[ -9 -16  58 -10   0   2   3   5  19 -12   4 -10   7  -9  -2   4  30   0
   3  47  39  24   6  15  15  78  -6  -2 -28  -3  16 -31 -23   5  -1  -7
 -15   0  13   2  -4 -45   5   5 -23   7   4   1  12   0  -4   3 -21  -6
 -10  -9 -10  17 -26  11   0  -6  18 -20  -2  -1   4 -39 -10  -8   1  -6
 -10   7 -10 -26  -2  -1  53   4  52   3 -16   7 -16   7  -8  32   5  20
  21  22   1  -6   2   4   2 -23 -13  14   6 -10 -37 -11  -2 -10  -2  20
 -30  10  10   7   9   3   1  -2  15  27 -14  -5   3   2  -7   6 -16  -6
  -2  -5  11  -5   0  60   3 -40   6   8 -11  10  -2] | X U
[ -7 -18   1  -3   4  -5  -9  11  -1  -8   7  -6  -3  -9  15   3  -7   5
  -3   5  -4   1  19  14 -27  44  -6   7  -4   0   7 -19   1   3  -3   3
   5  -7   4  11   1  59   4   5  -4   5  -2  14   6  -7   3   5   7  -5
   0  16  -1  21   9   1  -2   8  -1   1   7 -12  12 -25  -6  -5   5  -7
  -6  -8  23   6  -2  -2   7  -7  12  -6 -10 -21 -10   7   2  -3 -35   3
  -2  32   9  -8   9  -4  -2 -10   2  -2  -2  -9 -11  -9  14 -12  12 -10
  -2  -1  -3  10   1  12  30   0  15  23   7   1   2 -11   2  -9 -11   5
 -13   2   6  17  -3  22  20 -32 -10   7  -5  15  -5] | Q S
[ 19  -4   1 -11   6  -5   5   7   2  -7   4  -9   8   2 -13  10  14   6
   0  13   6  10   5  12 -10   2  12   1   3  -7   5 -12  -2  -3   4   3
  -3  -6   1  12 -12 -20   4  -3  -3   8   0   6   6   4   5  10  14  -8
   3   6   0   7 -17   3   3 -11  11  -2  -1  -4  18 -22  -5 -25  -1  -6
 -24   0  14  -2  -4  -8  31   2  29  -1  15  37   2   5 -31   9   0  10
   3  18  -3 -13  -4  -4  -2  -5 -23   5  -2  -8   8  -1  -3  -8  14   4
  -7   6   1  -5  -2  13  -7  -6   0  22  -6   1 -15   5  -1  -3 -12   0
   2 -12  27  -5  -5  24   1  -9   3   3 -13  12  -7] | D R
[ -1 -14 -23  -7  44   8  -5  -6  -1  -5  11  -8  -5   1 -13  -1  12  -1
   1  19 -10   5   6  11 -23  15  13   5  -1  -1  14   6  -7  -1  -9   7
   5  -1   9 -15   2  46   5   2  -1  18   4  12 -11   4  -8  -7  -7   0
   9  -1 -12  11  30   4   0   3   1  -1  -4 -11   3   1 -11 -10   5 -16
  -4  -4  35  12  -5  -1  15  -1   8   3   9   1   0   1  21  19 -16  -2
  -2   6   2  -5  14  -3  -6   9  -1  -6  -5  12  -4  -2  15  -8  20   5
   6   1   1   4  13  14  10   3  13  36   2  -8   3   3   8   5  -5   5
   4  -9  12  -2  -5  11   2 -28  -9  10   2   6  -1] | Q A
[ -2 -37  19   6   8  -7  -1  -1  22   8   6 -11  -8  15  18 -10   7  -2
   7  52 -10   7  12   8 -63 -61  10   1  -4   5  38   8 -14  -7  20   2
   0  -2   2 -35  14  63 -10   8 -29   2  13  13  40   3  -9  -1 -27   2
 -15  -7  -1  24   0  -3   5  -8   2   6  -3 -17   3  46 -24  18   0   0
  -2   0  49  -5 -12   5  15  -3 -15 -12  -2 -33  -5  18  -9  15 -50  -2
  -7  37   6  -2   4  -5  -3   0  -1 -23  55   5  15 -16  32  -5  11  -2
   9 -11   4   1   8  28  -4   1  -1  34  -1  -3   0 -10  47  31  -4  -4
  -9   5  37   4  10   6  31 -18 -10  -1   9   3 -19] | Q A
[ 10   1  16 -12   3  -2   0   9  11  -1   2 -15   1   3 -19  31  17  -7
   9  19   9   7   2   9 -33 -14  19  -3  -7  -1  14 -10 -12  -7   4  -4
   2  -7   2  18  -1 -21   3  -3   5   8   2   4 -10  32  12   3   9  -4
   3 -10  -3   8 -10  -1   7 -18   7 -11  -4  -6   1 -38 -13 -26  -8  -1
 -30  -1  22   0   0   4  30 -11  23  92  17  28 -11  -4 -11   8 -16  19
  -4  31   7 -19  -1  -6  -1 -18 -17   6  10  -2  10  -5  -6  -3   1  -1
 -12   3 -12  -6  -4  31   0 -16   6  11 -13  -3   4   2  -8  18  -2   0
  -8   4  37  -5 -11  27  15   3   8   1 -23   6   6] | D M
[  8  -1  50   4  -7  -3   1   8 -12  -1  -1 -11  -1 -12   0  37  -4   8
  18  -1  20  39   4   6 -16 -19  11  16  -6  12   1 -16   2   3  15   2
 -20  -3  -7  39   1 -17   0  -1   3  11  12  -1   9 -24  14  -5   5 -42
 -19   9   0  -2   0 -14  -4   3   5 -14  18   5   4 -27   6  -5   2  -7
 -10   3   7  -8   2  -1  29 -14   3   1  -3  19  -7   8  -7  17  -3   7
   4  52   7 -12 -11  -6  -6 -10  -4   0   6  -4  -9  -3  -3   5  21 -11
  -9 -14   3  -8  -1  -8   1   0 -12 -66  -4  15  -6   1  -5  -3  -3  -5
   2  -2  24   2  -3  26  12  14  -7  13 -19   5   1] | X N
[ 12   1  45  -3  -5  -1  -1   1  14  -5  -2 -13   5  -5   5  23   9   0
  10   9  23  -3   8  14  -2   9  10  -4 -14   4   3 -22  -9   3   4  -4
  -3  -6   2  39   7 -28  -2   0  -4  26   3   2 -12  -3   9  -2  10 -15
  -6  19  -1  11  -9   6   1   0   9  -6   3   2  14 -32  -4 -12  -4  -7
 -14   7   0  -9  -4   7  46  -8  16  10   3  16  -3   0  -6  25  -3  14
   7  33   2 -14  -9   2  -4 -15  -8   0  -3   1 -27  -7  -1   1   0  -6
 -14  -4   2   3   0  -9  -8   8  -5  -7  -1   3   0  -6  -2  37   3  -1
  12  -8  16 -11  -4  36   9  -4  -1   6 -11  13  -2] | X U
[ -1  -7   0  -7  29   1  -3 -13   3  -2  -3  -9   0   1  12  -4  15   1
   4  15  16  10  -4   4  -5  24   5   6  -3   1  19  -6 -12   7   3  -9
  12  -8   1 -20   1  54   7   9  -8   3   1  10  25  -1  -7   2  -9  -7
   2   0  -6  16   3  -7   5   0  10   1  -1  -2   9   6  -3  18   3   3
   1   1  27   1  -2  -7  29   7  20   1  14  -3 -13   3   2   7 -20   0
   6  10  12  20   3  -4  -3   4   4  -4   3   3  -7  -7  16  -4  14   4
  -7  -1   3   3   2  20 -17   1  15  51  16   1   0  -1  -1   9 -16  -7
   4   5  13  -6   3   1   7 -28  -8  42   9   7   6] | Q S
[  3  -8 -11  -4   5  -1  -4  -5 -12  -2   1  -6   6  -2   8   5  -2  -4
  -7  15  -2  -4   4  11 -31  24  -7   2   2  -9   8   9  -8 -16  -2   5
   3  -7   4  -6   1  74  10   7   1  -5   2  12  19  -2   0   2  -1  -5
  14  13  -9   4   4   0  -6  -6   3  -8 -12  -8  16  -4   1  -2  -6  -9
  -9  -3  17   8   0   3  18  -3  16  -6  21  14  -1   7  -3   8 -16   9
   2  10  27   1   2 -13   5   6   1  -8  -9  -3   0   2   9  -7   7  -4
   3  -8   2  -3   7  24  -9   8  12  20  13 -12 -16   8  14  -7 -14  -1
  -2   0  12  -7  17  -8   5 -22 -19  -7  -4   5  -3] | Q A
[ -2  -4  33  -8  -2  -5  -2  10   6   5  -5   7  -2 -11   9  21  14  -6
   0  -1  30  19   6  10  10  28   2   8 -20  -8  -3 -24  -3  -4   1   7
 -10   4  -1  48  -6 -15   1  -8  -6  15 -40  11 -18  11   5   2   6  -7
  32   6  -5  -4  -6  -8   1   0   4 -11   5 -14  15 -50   4 -20   1  -1
 -18  -3   2  -1   2  -8  41   2  27  11   0  10 -11   1  -7  25  -5   5
  10  27   8 -17  -3   5  -6 -27  -6   7  -5   6 -22  -4  -9 -11  16  -5
 -11  -1   4   7   8   1   0   3   2  -9   0   9   3   0  -2   2  -2   1
   5   1  13  -9  -2  27  13 -17  -3  -6 -11   9   1] | X U
[ -8  -2  42 -28  -9   2  -5  11   5  -7  -3 -12   9 -25   6  11  21  -3
   3  20  19  14   3  15  11  70   5  -9 -19   3   6 -42 -13  11  -2   3
  -6   4   3  34  -9 -31  -7   4   3   9   4   6 -13   4   7   5 -10  -9
  16  -9 -20  11 -22   5  -6 -10   5  -8   7  11   6 -46   2 -13 -15 -13
 -16   3 -13 -22  10   8  55  -4  42   5  -7  23  -4   3 -13  41   6  12
  21  34   7 -11  -7  -2  -5 -21  -7   7 -13  13 -17 -10   0 -10   0   8
 -28   3  -2  -3   6  -2   6   9   8   1 -14  -9   9  -1  -7  -2  -6  -2
   5  -2   6 -16   1  43   6 -20   8   9 -19  -1  -6] | X U
[  2  -2  47   3  -7   1  -9   8   5  -3  -5 -15   0 -17  19   8   5   1
  14  11  28  17   0   3  12  34  11   3  -9   2   1 -26  -2   2  14 -11
  -8  -1   3  33   0 -26   9  -3   1   5   6   1 -10  -1  -6  -8  -8  -6
   0   4   2   3  -9  -3   1   8   8 -13  10   1   8 -29  11   2   6 -14
   0   6  -4  -3   3 -18  44   0  15   4  -6  15  -5  -2  -1  26   5   4
   8  38   7  -8  -8  -5   0 -13   8  -8  -3  -5 -34  -8  -2  -9   1   5
 -23  -2  24 -11  -5 -25  -6   0  -7 -14   3  10  -4  -1   2  -3   3   3
  11  -4  -3  11   1  25  20  -5 -24  11 -18   5   6] | X U
[ -4  -9  42  10  -3  -4  -2  11  -3 -19  -5  -9  -9 -10   9  12   0   0
  -1   8  -1   5   0   1 -21   5  16  -4 -14   3   2 -18   3   4   5   0
  -3   4  -1  38  -4 -10  -1   0   1  14  -2  -6   2   0   2  -4  11  -4
   3 -10   1   1  -4 -14   4  -3   3  -5   4   2   6 -24  -8  -7   5  -7
  -5   2   5 -10  19  -5  16   7  -4  -1  27  -3  -8   1  -8  15  -8   4
   0  34   1 -15  -5  -3  -3 -19  -5  -5   1  -5 -14  -7  -2  -4  -4  -1
  -6  -6   7  -4  -5  -1  -6  18  -7 -27   0   3   6  -3   0  -5   4  -5
   5   2   9   7   3  21  14   8  -6  -1 -11  13  11] | X U
[  0   1  11  -1   0  -3  -6  10  -1   4  18  -9  -1  -9 -14  34   4  -2
   3  -5   3   1  -1  -7  -9  18  -4   9  -1  -2 -11 -12   3  -9   1   3
   7  -7  -2  35   5   5  -5 -11   3   4  -4   0  -5   5  12  -4  15  12
   7   5 -13  -6   6   0   0 -24   8  10  40   4  12 -35  -6 -29   0  -9
 -14  -1  -2  -2   3  10  18   4  17  -4   8  52  -7  -5  -3   9  -2   6
  -4  14   5 -13  -4  -1   0  -7  -6   8 -18  -3   7   2  -7 -15   9  -3
   6  -4  12 -14   2   8 -10  12  -2 -22  -9  -9  -3   3   3   3   1  -1
   2   0  20   0   0   6   0   2   9   1 -23   8   1] | D R
[ -3  -7 -42 -11  18   2   2 -13   1 -16  -3  -1   3 -12   3   5  -6 -20
   0   5 -17   1   3  10 -10  62 -12  -1   2 -11  -5  11  -5   1 -20   5
   8  -4   6  18  -9  36  10   0  15 -19   0   9  -6  -5   3  -1  24   0
   7   9 -12  -4  11  -1   1  24   4   5   2   1  22 -39  -4 -30   5  -9
 -15   5   1  13  -7  -6  12  -1  15   4  15  28 -10   1   1 -10  -8   1
   2  -6   8 -24   8 -13  14  -1  -9   3 -28   0  -8   5 -14  -4  14  -1
  -7   3   3   0  -1  23  -3   7  14  13   7  -8  -3  10   6 -15  -6   7
  10   0   3  -6   3   9  -7 -11 -13  11  -2   0   5] | Q A
[ -4   2  12  -3   2  -3   1 -16   0  11   1   5  -1   1  -7  44   2   9
   8   9  29   4  13   2 -26 -26   3  -5  -4  -2  12 -10   6  -6  26   2
   1 -13  -6   8   2  25  -2   7   0   8   2  -1  11   0   1   1  16   0
   9   1  -1   6  -6   2   2 -16   9   2  -4   0  -7  -5 -15 -24   7  -1
  -6  -2  21  -8   3   1  19  -5   8  -1  13  15  -9 -16  -5  13 -17   5
  -9  31   3  -3  -4   4  -4   2   0   0   9  -8  13  -6   2   2   5  -2
   9   1  -4  17  -3  17  -4  -2  -7  17  -9  -7   5   1   2   3  -5   0
   3  -2  23   8  -2   3  25  -2   3  -1 -14  10  -8] | D R
[  6  -1  -4 -17   4  17  -1   9   3   4   9 -17  -2   5  -7  28  16  -2
   9  10 -10   2   3   4 -17  13  28  -1  -3   6   1 -11   1  -5   5  -3
   0   5  12   4 -11 -23   5   8   3   7  -4   6   2  -2   6  -5  16  -4
   1   0  -3  11  -3   2   4 -14   8   1  -3   3  11 -20 -25 -30  -5  -1
  -4  -3   3   0  -2   2 -12  -2  15  -4  -7   6 -12  -5 -20  -7  -4  -1
  -4  25  14  -7   0 -13  -1  -4  -8  11   4   0   0   5   7 -10  43   1
   3   3  -5  18  -7  16  -6   0   4   8 -15 -16   8   3  -2  12  -5   0
 -10  -6  26   4 -13  16   3  -3  26   1 -34  25 -12] | D M
[ -2  -6  66 -14 -17  -4  -1   2  13 -17   0  -9 -14  -9  19  22   9   3
   6  10  36  14   1  15  -5  -5  13  -2 -14  -6   8 -34  -4   1  15  -1
  -4  -2  -1  39   2 -34  -6  -3  -8  10   7  -2   2   0  11   2 -14  -2
  -2  -4  18   5  -9  -9  -3  -7  13 -14  -6   0   3 -28   9   7  -2  -8
 -20   4   1 -22   2  -8  45   0  20   3   5   7  -2  -4 -10  33  -2  14
   7  41   2 -18  -6 -10  -8 -10  -5   8  13  -4 -12 -19   7  -3  -4   1
 -16  -7  -6 -10   4 -10  -3   4  -1 -24 -10   8  -4   2 -13 -15  -2  -9
   3  -5  18   1  -1  24  -2  -4 -15 -44 -10   5  -3] | X N
[  0   6  28  -2 -10   2   0   5   1  -9   0  -8   0 -21   0  17  21  -9
  -6  -5  15  -3   0   5  23  59   8   7 -14  12 -21 -31  -9   6  -7   7
  -7   2  -4  51  -3 -28   3  -9  13   3   2  -4 -21  11  12   0  22 -11
 -17  11  -9   4  -6  -6  -1   2  19 -11   6   6   2 -58  14 -22   4 -10
 -13  -1 -43   8   4  -3  34 -10  29   1   1  42 -16   2 -11  19  10   9
  15  19   9 -10 -11  -6   2  -8  -3 -13 -38   5 -24   4 -14 -13  -7  -6
 -13   3   2  -5   5  -9   1   4   4 -15   1  35  -4  13   9 -14   2   1
   9 -56  -4  -7   4  16  -4  -8 -10   2 -11   2  11] | X N
[ -3  -2  37  -6 -11   3   0   0   7  -5   0 -13   0 -14  18  16   2  -1
   4  14  28  -6   1  -3 -36  17  11   4 -19  -2 -10 -29  -8  12   1   3
  -8   3  -1  35  20 -45  -8  -5  12  16  -3 -11  -4   3   2   4   4   2
  -4   6   2  -2 -10  -5   9 -11  15  -4   3   1   4 -33  11 -13   2  -5
  -5  -7  -3  -7   1  -4  36  -9  17  15  -6  42   4  -6  -4  29   5  10
  10  23  19   1 -17   0   3  -8  -7  -4 -13   0 -20  -1 -12  -1  -9   1
   0  -9  -1  -9  -2 -19   0  11  -7 -24   5   8 -10   7  13   3   2   5
  40  -2  12 -18  -3  25  12   3 -11   7 -14   0   1] | X N
[  0  -6  43  -3 -14  -3  12   6   8   9   2  -5  -2   3  14  17  19   6
  26   9  27  15   4  13 -11 -25   7   0 -21   5  15 -16  -4   7  15 -17
   3  -1   1  47  10 -25  15  -2  -9  15   9  -2  -4   4  11   1  -4 -15
   0   7  -1  17 -10  -4   5 -10   6 -11   8  -3   4 -36   1  12   1  -5
  -4  15   1  -9   0  -3  40   4  12  13   3   5  -6   5  -7  23 -26  17
   3  50   0 -13  -3   3  -3 -19   0   1  19   3 -14 -11   2  -4   5 -11
 -16  -6  -3   1   7   7  -3  -4  -3 -15  -3  10   0   2   6  11  -2 -13
   1  -4  27   4   1  28  21   0  -1   4 -16   2  -3] | X U
